Below is a small trained network, with its code and all its weights. Each question gives an input and a class and asks what happens when units are switched off, that is, made to give their printed mean instead of their output.

import numpy as np


def w(rows, s, z=0):
    codes = np.array(rows[::2]) - 128.0
    scale = np.full(codes.shape[1], s)
    scale[-1] = z or s
    return codes * scale


def norm(h):
    return h / np.sqrt((h * h).mean(-1, keepdims=True) + 1e-5)


def f(y):
    return np.maximum(y, 0)


def log_softmax(a):
    a = a - a.max(-1, keepdims=True)
    return a - np.log(np.exp(a).sum(-1, keepdims=True))


def net(x, mask):
    res = np.array(x, float).reshape(1, 6) / 4 @ E
    u = 0
    for l in range(2):
        y = f(norm(res) @ A[l][:, :-1].T + A[l][:, -1])
        res = res + np.where(mask[u : u + 16], y, B[l][:, -1]) @ B[l][:, :-1]
        u += 16
    return log_softmax(norm(res)[-1] @ U[:, :-1].T + U[:, -1])


A, B = {}, {}
E = w([
[127,127,127,128,127,127,128,128,129],'x0',
[57,135,150,96,103,109,142,172,79],'x1',
[60,124,74,118,128,96,24,63,133],'x2',
[150,142,130,158,42,163,119,95,97],'x3',
[174,158,157,1,115,114,117,97,150],'x4',
[107,180,103,132,106,154,116,193,195],'x5',
],0.009)
A[0] = w([
[191,140,117,168,2,110,115,89,65,28],'0.n1',
[155,137,172,96,139,138,122,139,118,80],'0.n2',
[39,118,194,136,102,91,120,193,51,1],'0.n3',
[111,106,166,184,159,151,107,164,120,35],'0.n4',
[174,36,149,114,146,130,153,122,54,37],'0.n5',
[82,139,167,53,86,114,132,143,107,112],'0.n6',
[144,68,168,125,137,84,114,127,54,34],'0.n7',
[94,142,139,193,130,121,153,132,92,64],'0.n8',
[145,87,135,133,154,66,91,78,40,34],'0.n9',
[91,106,111,114,240,74,157,126,175,22],'0.n10',
[151,116,158,153,123,156,220,146,138,18],'0.n11',
[62,208,117,129,99,161,113,210,224,38],'0.n12',
[100,91,124,121,185,102,144,187,119,88],'0.n13',
[139,106,115,184,151,156,132,101,168,118],'0.n14',
[105,93,93,67,225,146,162,148,118,20],'0.n15',
[197,106,87,129,157,170,126,109,149,7],'0.n16',
],0.0082,0.0054)
B[0] = w([
[86,170,253,170,152,149,86,110,136,222],'0.n1',
[128,78,114,117,154,135,115,146,103,169],'0.n2',
[151,122,116,139,41,2,152,140,118,197],'0.n3',
[160,64,106,132,111,165,94,138,108,161],'0.n4',
[75,127,98,96,149,183,210,62,214,183],'0.n5',
[159,59,113,156,58,88,128,164,96,214],'0.n6',
[90,100,105,117,93,164,191,98,194,169],'0.n7',
[139,70,91,149,131,137,142,149,65,180],'0.n8',
[81,118,103,93,158,169,190,64,190,214],'0.n9',
[107,155,217,187,112,126,83,111,161,217],'0.n10',
[135,166,132,87,215,141,156,141,70,199],'0.n11',
[77,69,135,99,122,169,215,28,179,253],'0.n12',
[110,151,179,160,94,129,96,144,122,203],'0.n13',
[133,111,74,127,119,40,151,145,106,208],'0.n14',
[94,162,224,141,158,102,108,111,139,174],'0.n15',
[170,143,104,149,106,53,142,125,105,162],'0.n16',
],0.0072,0.0041)
A[1] = w([
[172,149,200,33,94,113,83,116,139,93],'1.n1',
[127,170,154,156,46,200,93,149,140,117],'1.n2',
[175,162,92,149,187,127,76,88,143,111],'1.n3',
[132,127,166,213,101,144,131,116,71,127],'1.n4',
[220,140,82,195,117,120,120,106,182,146],'1.n5',
[48,83,51,81,88,76,40,115,109,89],'1.n6',
[65,143,143,78,117,70,119,175,74,7],'1.n7',
[59,89,42,211,125,127,129,168,130,110],'1.n8',
[145,124,115,165,97,191,134,91,92,132],'1.n9',
[68,157,105,94,161,134,11,79,121,3],'1.n10',
[99,179,57,106,93,181,141,209,206,49],'1.n11',
[235,150,109,141,195,90,128,75,175,42],'1.n12',
[107,124,115,113,107,169,164,90,175,49],'1.n13',
[197,122,186,79,160,159,211,231,86,87],'1.n14',
[135,110,141,151,224,73,106,198,202,76],'1.n15',
[197,124,107,2,88,122,113,119,165,16],'1.n16',
],0.0093,0.0038)
B[1] = w([
[101,69,110,138,202,152,78,198,82,216],'1.n1',
[74,111,215,134,184,77,111,92,148,169],'1.n2',
[152,142,132,110,51,131,172,180,129,179],'1.n3',
[123,130,133,67,153,121,73,156,174,202],'1.n4',
[78,98,146,106,62,81,152,142,100,196],'1.n5',
[217,199,127,196,135,152,182,137,159,237],'1.n6',
[135,111,122,93,54,97,115,99,145,165],'1.n7',
[183,117,108,52,170,159,103,159,86,232],'1.n8',
[91,127,155,71,151,118,100,143,138,178],'1.n9',
[165,203,131,182,135,162,178,137,157,194],'1.n10',
[101,72,101,91,168,99,168,1,100,169],'1.n11',
[97,121,106,125,38,81,146,157,118,205],'1.n12',
[144,102,116,135,156,139,166,110,135,178],'1.n13',
[174,217,71,201,112,137,91,75,173,254],'1.n14',
[80,120,217,87,88,147,59,93,98,194],'1.n15',
[96,88,90,141,175,149,114,176,69,204],'1.n16',
],0.0095,0.0069)
U = w([
[183,232,104,184,145,157,149,118,151,217],'0',
[75,61,119,85,163,150,197,36,146,150],'1',
[67,134,248,117,142,127,64,127,136,171],'2',
[140,66,69,109,188,153,79,222,62,5],'3',
[125,108,103,104,15,71,150,164,114,73],'4',
],0.017,0.0015)

Each question gives the input, the list of numbers given to net, and the class t.
The units are the neurons (one row each of A and B). Each row of codes is followed by its name. A weight is (code - 128) times the scale printed after its matrix; where a second scale follows, it is the last column's (A, B and U).
mask holds one flag per neuron, layer by layer. A switched-off neuron (its flag False) gives its mean, the last column of its row in B, instead of its output. The means were averaged over made-up inputs and are rounded, as every weight is.
A unit's drop is (log p(t) with every unit on - log p(t) with that unit switched off) / (log p(t) with every unit on - log p(t) with every unit switched off).
The circuit of an input: a set's keep is (log p(t) with only the set's units on - log p(t) with every unit switched off) / (log p(t) with every unit on - log p(t) with every unit switched off). Starting from the 12 units with the biggest drops (on a tie, the unit counted first), units are removed one at a time, each time the one whose removal leaves the highest keep (on an exact tie, the one counted first), for as long as the keep stays at least 0.8.
circuit, biggest first: the units of the circuit, biggest drop first
most important unit: the unit with the biggest drop
top k neurons: the k neurons with the biggest drops, biggest first
k most important neurons of layer l: the k neurons of layer l with the biggest drops, biggest first
input [1,-7,-6,2,-7,-5], class 3: circuit, biggest first -> [1.n6, 1.n4]
input [0,4,-5,7,1,2], class 2: circuit, biggest first -> [1.n2]
input [5,7,0,8,-5,-8], class 1: 2 most important neurons of layer 1 -> [1.n15, 1.n1]
input [6,2,0,7,-7,4], class 2: top 2 neurons -> [1.n2, 0.n1]
input [3,-3,-5,0,6,6], class 1: top 3 neurons -> [1.n11, 0.n12, 1.n6]
input [-7,-8,-6,4,-3,-5], class 4: 3 most important neurons of layer 1 -> [1.n5, 1.n12, 1.n6]
input [7,-5,-4,3,5,-1], class 3: top 2 neurons -> [1.n1, 1.n16]
input [-4,6,4,1,4,-4], class 4: top 2 neurons -> [0.n6, 1.n14]
input [3,-4,6,2,-1,8], class 1: top 2 neurons -> [0.n12, 1.n11]
input [-5,8,7,1,2,1], class 4: 3 most important neurons of layer 0 -> [0.n3, 0.n6, 0.n1]
input [-7,-2,8,-6,5,2], class 0: 2 most important neurons of layer 1 -> [1.n10, 1.n6]
input [7,-5,3,-3,8,7], class 3: 2 most important neurons of layer 0 -> [0.n9, 0.n5]
input [-5,-1,8,-8,5,-1], class 0: top 3 neurons -> [1.n10, 1.n6, 0.n1]
input [1,7,-6,-5,7,-1], class 3: most important unit -> 1.n1
input [-3,4,7,6,-2,-3], class 0: top 2 neurons -> [1.n6, 1.n10]
input [0,-6,-4,6,7,-5], class 3: circuit, biggest first -> [1.n1, 1.n16]
input [6,1,5,8,-6,-7], class 2: top 3 neurons -> [0.n1, 0.n12, 1.n4]
input [-6,7,-4,4,7,-7], class 1: top 2 neurons -> [0.n5, 0.n7]
input [-2,-8,-1,7,-2,6], class 4: top 3 neurons -> [1.n5, 0.n14, 0.n16]
input [6,6,-3,-4,5,6], class 1: most important unit -> 0.n12
